Here is a tiny trained network, its code and every weight. The questions are about switching its units off for an input and a class, where a switched-off unit gives its printed mean instead of its output.

import numpy as np


def w(rows, s, z=0):
    codes = np.array(rows[::2]) - 128.0
    scale = np.full(codes.shape[1], s)
    scale[-1] = z or s
    return codes * scale


def f(y):
    return np.maximum(y, 0)


def log_softmax(a):
    a = a - a.max(-1, keepdims=True)
    return a - np.log(np.exp(a).sum(-1, keepdims=True))


def net(x, mask):
    res = np.array(x, float).reshape(1, 7) / 4 @ E
    y = f(res @ A[0][:, :-1].T + A[0][:, -1])
    res = res + np.where(mask, y, B[0][:, -1]) @ B[0][:, :-1]
    return log_softmax(res[-1] @ U[:, :-1].T + U[:, -1])


A, B = {}, {}
E = w([
[130,128,129,130,129,128,128,123,127,129,131,123],'x0',
[103,165,182,219,112,130,184,132,199,147,130,137],'x1',
[126,127,127,126,123,123,126,130,131,128,128,129],'x2',
[133,102,69,116,87,157,174,131,154,148,247,147],'x3',
[126,130,127,126,130,127,129,131,130,123,127,131],'x4',
[130,124,126,131,129,124,126,126,127,127,128,130],'x5',
[108,74,92,159,123,133,167,126,132,46,102,5],'x6',
],0.017)
A[0] = w([
[120,105,157,161,184,73,79,128,88,35,21,44,142],'N0',
[140,199,165,79,127,104,57,135,81,176,137,211,250],'N1',
[122,139,115,105,135,151,127,124,124,115,104,149,58],'N2',
[180,108,88,51,145,122,76,118,54,112,183,138,210],'N3',
[98,79,92,201,107,140,192,124,126,63,145,24,48],'N4',
[162,60,51,23,114,128,73,112,43,129,166,143,164],'N5',
[168,80,46,23,142,130,54,130,57,149,178,151,62],'N6',
[156,151,174,82,126,89,55,144,95,184,125,194,39],'N7',
[122,184,255,170,177,62,67,118,105,142,7,119,192],'N8',
[155,128,139,88,138,103,128,90,133,149,109,142,57],'N9',
[133,64,52,46,140,137,83,128,59,45,83,53,128],'N10',
[172,91,77,60,143,122,65,117,64,151,160,150,16],'N11',
[92,111,128,161,142,136,171,124,170,80,127,87,96],'N12',
[118,130,108,137,114,115,127,157,121,147,127,114,145],'N13',
[153,222,164,53,190,145,35,124,82,220,112,236,55],'N14',
[118,136,118,115,127,95,108,111,106,117,112,149,40],'N15',
[154,128,132,159,117,110,139,103,93,123,124,147,102],'N16',
[138,182,169,176,95,130,161,132,211,212,220,224,114],'N17',
[120,185,230,188,196,63,78,126,131,150,18,160,11],'N18',
],0.0085,0.016)
B[0] = w([
[128,187,169,73,109,92,29,103,14,177,126,176,243],'N0',
[206,60,212,84,141,221,213,67,182,185,244,186,245],'N1',
[123,138,154,150,113,134,132,130,107,117,113,103,128],'N2',
[51,161,103,196,123,62,91,156,106,99,53,62,222],'N3',
[163,81,94,187,167,167,206,147,247,54,190,170,194],'N4',
[87,135,59,188,144,91,140,184,215,35,59,96,224],'N5',
[188,80,153,132,142,196,207,99,227,112,199,171,192],'N6',
[85,144,117,142,113,54,99,171,143,54,59,79,169],'N7',
[66,121,12,202,133,66,124,189,193,42,59,49,251],'N8',
[120,107,139,150,141,109,114,153,115,158,124,130,132],'N9',
[131,174,196,97,103,81,22,111,40,190,107,139,230],'N10',
[195,126,184,97,113,236,205,64,181,202,207,206,160],'N11',
[132,124,101,165,119,112,132,136,200,102,87,122,166],'N12',
[135,174,157,130,144,129,148,113,124,141,124,131,140],'N13',
[81,174,36,217,106,66,88,169,127,28,74,62,211],'N14',
[108,143,154,140,110,126,111,125,108,133,110,125,130],'N15',
[139,119,119,102,119,124,124,109,134,128,141,101,129],'N16',
[128,148,174,18,135,145,92,88,47,207,113,145,210],'N17',
[217,68,185,85,120,254,237,73,250,169,251,212,185],'N18',
],0.0082,0.025)
U = w([
[95,131,95,186,130,94,126,151,165,89,84,88,4],'0',
[141,112,136,134,131,191,189,118,191,134,180,140,209],'1',
[117,147,183,60,123,123,75,106,5,214,116,133,229],'2',
],0.011,0.0035)

Each question gives the input, the list of numbers given to net, and the class t.
The units are the neurons (one row each of A and B). Each row of codes is followed by its name. A weight is (code - 128) times the scale printed after its matrix; where a second scale follows, it is the last column's (A, B and U).
mask holds one flag per neuron, in row order. A switched-off neuron (its flag False) gives its mean, the last column of its row in B, instead of its output. The means were averaged over made-up inputs and are rounded, as every weight is.
A unit's drop is (log p(t) with every unit on - log p(t) with that unit switched off) / (log p(t) with every unit on - log p(t) with every unit switched off).
The circuit of an input: a set's keep is (log p(t) with only the set's units on - log p(t) with every unit switched off) / (log p(t) with every unit on - log p(t) with every unit switched off). Starting from the 12 units with the biggest drops (on a tie, the unit counted first), units are removed one at a time, each time the one whose removal leaves the highest keep (on an exact tie, the one counted first), for as long as the keep stays at least 0.8.
units of the circuit, in order: the units of the circuit, biggest drop first
most important unit: the unit with the biggest drop
top k neurons: the k neurons with the biggest drops, biggest first
drop when u is switched off: that unit's drop, to one decimal
input [2,1,7,5,6,-5,-5], class 2: top 4 neurons	(N17 N4 N18 N8)
input [-3,3,5,-7,2,3,-3], class 1: top 2 neurons	(N18 N1)
input [0,3,2,3,-1,7,-3], class 2: units of the circuit, in order	(N17)
input [2,-5,7,-6,-5,4,1], class 2: top 2 neurons	(N0 N10)
input [1,-5,1,6,-4,-5,1], class 0: top 3 neurons	(N3 N5 N1)
input [8,1,-4,-7,-2,-2,-3], class 1: top 3 neurons	(N18 N1 N3)
input [-6,1,-8,0,1,-3,-3], class 1: top 2 neurons	(N0 N10)
input [4,2,7,-7,5,-3,-1], class 1: top 3 neurons	(N18 N3 N5)
input [-6,6,-6,5,-3,-2,8], class 1: top 2 neurons	(N8 N4)
input [-1,3,5,-7,8,-6,0], class 1: top 4 neurons	(N18 N3 N14 N5)
input [5,4,8,0,-2,-2,0], class 1: top 4 neurons	(N0 N10 N3 N14)
input [2,1,8,8,-3,1,-6], class 2: top 4 neurons	(N17 N4 N18 N8)
input [-5,0,-7,0,4,5,7], class 2: top 3 neurons	(N8 N5 N0)
input [8,-8,1,-4,1,-6,4], class 2: most important unit	N10
input [-5,-4,2,-5,8,-4,-8], class 0: top 3 neurons	(N14 N7 N8)
input [8,5,-4,2,3,8,-4], class 2: drop when N17 is switched off	0.7
input [-7,-5,2,-4,-5,-6,-7], class 0: drop when N14 is switched off	5.1
input [6,7,-6,-5,8,-2,-4], class 1: drop when N18 is switched off	2.3
